Here is a tiny trained network, its code and every weight. The questions are about switching its units off for an input and a class, where a switched-off unit gives its printed mean instead of its output.

import numpy as np


def w(rows, s, z=0):
    codes = np.array(rows[::2]) - 128.0
    scale = np.full(codes.shape[1], s)
    scale[-1] = z or s
    return codes * scale


def norm(h):
    return h / np.sqrt((h * h).mean(-1, keepdims=True) + 1e-5)


def f(y):
    return y / 2 * (1 + np.tanh(0.7978845608 * (y + 0.044715 * y**3)))


def log_softmax(a):
    a = a - a.max(-1, keepdims=True)
    return a - np.log(np.exp(a).sum(-1, keepdims=True))


def net(x, mask):
    res = np.array(x, float).reshape(1, 3) / 4 @ E
    u = 0
    for l in range(3):
        y = f(norm(res) @ A[l][:, :-1].T + A[l][:, -1])
        res = res + np.where(mask[u : u + 10], y, B[l][:, -1]) @ B[l][:, :-1]
        u += 10
    return log_softmax(norm(res)[-1] @ U[:, :-1].T + U[:, -1])


A, B = {}, {}
E = w([
[117,111,122,120,133,217],'x0',
[169,107,45,80,64,120],'x1',
[253,157,137,122,183,152],'x2',
],0.0027)
A[0] = w([
[128,144,155,156,99,134,60],'L0N0',
[53,81,64,53,24,90,88],'L0N1',
[95,114,124,132,106,206,112],'L0N2',
[125,109,146,168,162,168,43],'L0N3',
[114,65,90,168,129,74,97],'L0N4',
[234,163,79,87,96,124,7],'L0N5',
[3,127,190,179,136,110,114],'L0N6',
[98,150,153,167,82,107,18],'L0N7',
[164,200,150,162,205,137,107],'L0N8',
[123,117,145,161,199,72,207],'L0N9',
],0.0042,0.002)
B[0] = w([
[152,138,97,134,158,138,106],'L0N0',
[144,141,150,188,60,134,254],'L0N1',
[84,104,117,120,120,204,149],'L0N2',
[141,108,168,131,100,117,115],'L0N3',
[151,139,140,110,98,105,133],'L0N4',
[19,84,129,69,201,73,179],'L0N5',
[201,108,68,2,210,98,233],'L0N6',
[193,108,136,105,185,88,108],'L0N7',
[55,184,124,123,77,147,177],'L0N8',
[133,135,59,145,72,132,186],'L0N9',
],0.004,0.0026)
A[1] = w([
[138,100,120,92,175,4,51],'L1N0',
[63,172,38,107,143,141,67],'L1N1',
[126,155,102,101,125,136,83],'L1N2',
[194,101,168,120,195,118,96],'L1N3',
[192,217,167,159,151,56,38],'L1N4',
[132,53,92,79,219,194,75],'L1N5',
[49,126,237,119,179,193,39],'L1N6',
[196,182,134,217,140,76,2],'L1N7',
[149,146,168,225,68,82,100],'L1N8',
[151,5,139,108,93,174,106],'L1N9',
],0.0045,0.0022)
B[1] = w([
[232,240,59,137,181,153,251],'L1N0',
[109,104,208,165,205,143,161],'L1N1',
[108,90,105,182,151,111,129],'L1N2',
[81,121,58,100,36,123,135],'L1N3',
[8,97,177,110,177,223,175],'L1N4',
[135,12,187,108,75,59,237],'L1N5',
[204,96,137,189,102,52,154],'L1N6',
[34,43,134,150,103,171,117],'L1N7',
[100,77,253,41,54,167,157],'L1N8',
[19,144,150,92,179,163,184],'L1N9',
],0.0031,0.0017)
A[2] = w([
[173,168,59,122,194,45,9],'L2N0',
[218,119,168,225,85,171,44],'L2N1',
[73,10,140,115,167,98,74],'L2N2',
[35,158,198,181,192,61,74],'L2N3',
[255,153,150,216,151,178,43],'L2N4',
[124,114,168,180,55,24,78],'L2N5',
[83,148,145,202,175,196,140],'L2N6',
[184,1,111,66,126,96,109],'L2N7',
[74,139,125,135,59,212,30],'L2N8',
[139,96,54,100,129,162,143],'L2N9',
],0.0048,0.0015)
B[2] = w([
[119,230,47,79,146,154,254],'L2N0',
[140,130,38,141,200,42,130],'L2N1',
[254,145,168,133,152,194,182],'L2N2',
[107,131,108,173,71,226,138],'L2N3',
[128,93,122,154,202,29,142],'L2N4',
[172,76,200,62,165,84,145],'L2N5',
[104,71,108,114,51,87,177],'L2N6',
[116,66,199,198,115,175,247],'L2N7',
[76,217,61,187,200,116,201],'L2N8',
[157,155,194,171,172,121,183],'L2N9',
],0.0046,0.0021)
U = w([
[166,229,52,46,190,112,174],'0',
[20,162,100,188,87,182,121],'1',
[197,40,229,139,175,204,253],'2',
[133,73,94,193,210,3,46],'3',
[137,77,223,60,48,26,50],'4',
],0.016,0.0013)

Each question gives the input, the list of numbers given to net, and the class t.
The units are the neurons (one row each of A and B). Each row of codes is followed by its name. A weight is (code - 128) times the scale printed after its matrix; where a second scale follows, it is the last column's (A, B and U).
mask holds one flag per neuron, layer by layer. A switched-off neuron (its flag False) gives its mean, the last column of its row in B, instead of its output. The means were averaged over made-up inputs and are rounded, as every weight is.
A unit's drop is (log p(t) with every unit on - log p(t) with that unit switched off) / (log p(t) with every unit on - log p(t) with every unit switched off).
The circuit of an input: a set's keep is (log p(t) with only the set's units on - log p(t) with every unit switched off) / (log p(t) with every unit on - log p(t) with every unit switched off). Starting from the 12 units with the biggest drops (on a tie, the unit counted first), units are removed one at a time, each time the one whose removal leaves the highest keep (on an exact tie, the one counted first), for as long as the keep stays at least 0.8.
units of the circuit, in order: the units of the circuit, biggest drop first
unit that matters most: the unit with the biggest drop
top k neurons: the k neurons with the biggest drops, biggest first
top k neurons in layer l: the k neurons of layer l with the biggest drops, biggest first
drop when u is switched off: that unit's drop, to one decimal
input [-5,1,-6], class 4: units of the circuit, in order	(L2N5)
input [-5,5,0], class 4: top 2 neurons	(L0N6; L0N1)
input [1,-6,4], class 3: top 4 neurons	(L1N6; L1N9; L2N4; L2N1)
input [5,5,1], class 2: top 3 neurons	(L0N5; L0N8; L2N2)
input [-4,-1,8], class 1: top 2 neurons	(L0N6; L1N4)
input [1,-3,-7], class 2: top 2 neurons	(L1N5; L2N7)
input [-3,0,7], class 1: top 3 neurons	(L0N6; L1N4; L0N8)
input [3,8,-1], class 1: top 2 neurons	(L0N6; L0N1)
input [-2,3,-6], class 4: top 2 neurons	(L0N1; L2N5)
input [6,5,1], class 2: top 4 neurons	(L0N8; L0N5; L1N5; L2N2)
input [1,-1,6], class 3: top 3 neurons	(L0N6; L0N8; L1N9)
input [0,-5,6], class 1: top 2 neurons	(L1N4; L1N0)
input [8,-6,1], class 3: top 3 neurons	(L0N5; L1N6; L2N1)
input [3,4,7], class 2: unit that matters most	L1N5
input [6,-3,1], class 3: top 2 neurons	(L0N5; L1N6)
input [8,-4,1], class 3: top 2 neurons	(L0N5; L1N6)
input [-4,0,-2], class 0: top 2 neurons in layer 1	(L1N0; L1N5)
input [-4,-6,0], class 0: top 2 neurons in layer 0	(L0N6; L0N1)
input [-7,8,-1], class 4: top 2 neurons in layer 0	(L0N6; L0N1)
input [5,4,0], class 1: units of the circuit, in order	(L0N6)
input [0,1,-1], class 4: top 2 neurons in layer 2	(L2N5; L2N0)
input [1,-6,-2], class 2: top 2 neurons in layer 0	(L0N6; L0N5)
input [-4,-3,0], class 0: drop when L0N6 is switched off	4.4
input [-4,-7,-5], class 0: drop when L0N6 is switched off	1.5
input [-4,-2,8], class 1: drop when L0N6 is switched off	0.7
input [6,4,7], class 2: drop when L0N1 is switched off	0.0
input [6,7,2], class 2: top neuron in layer 0	(L0N5)
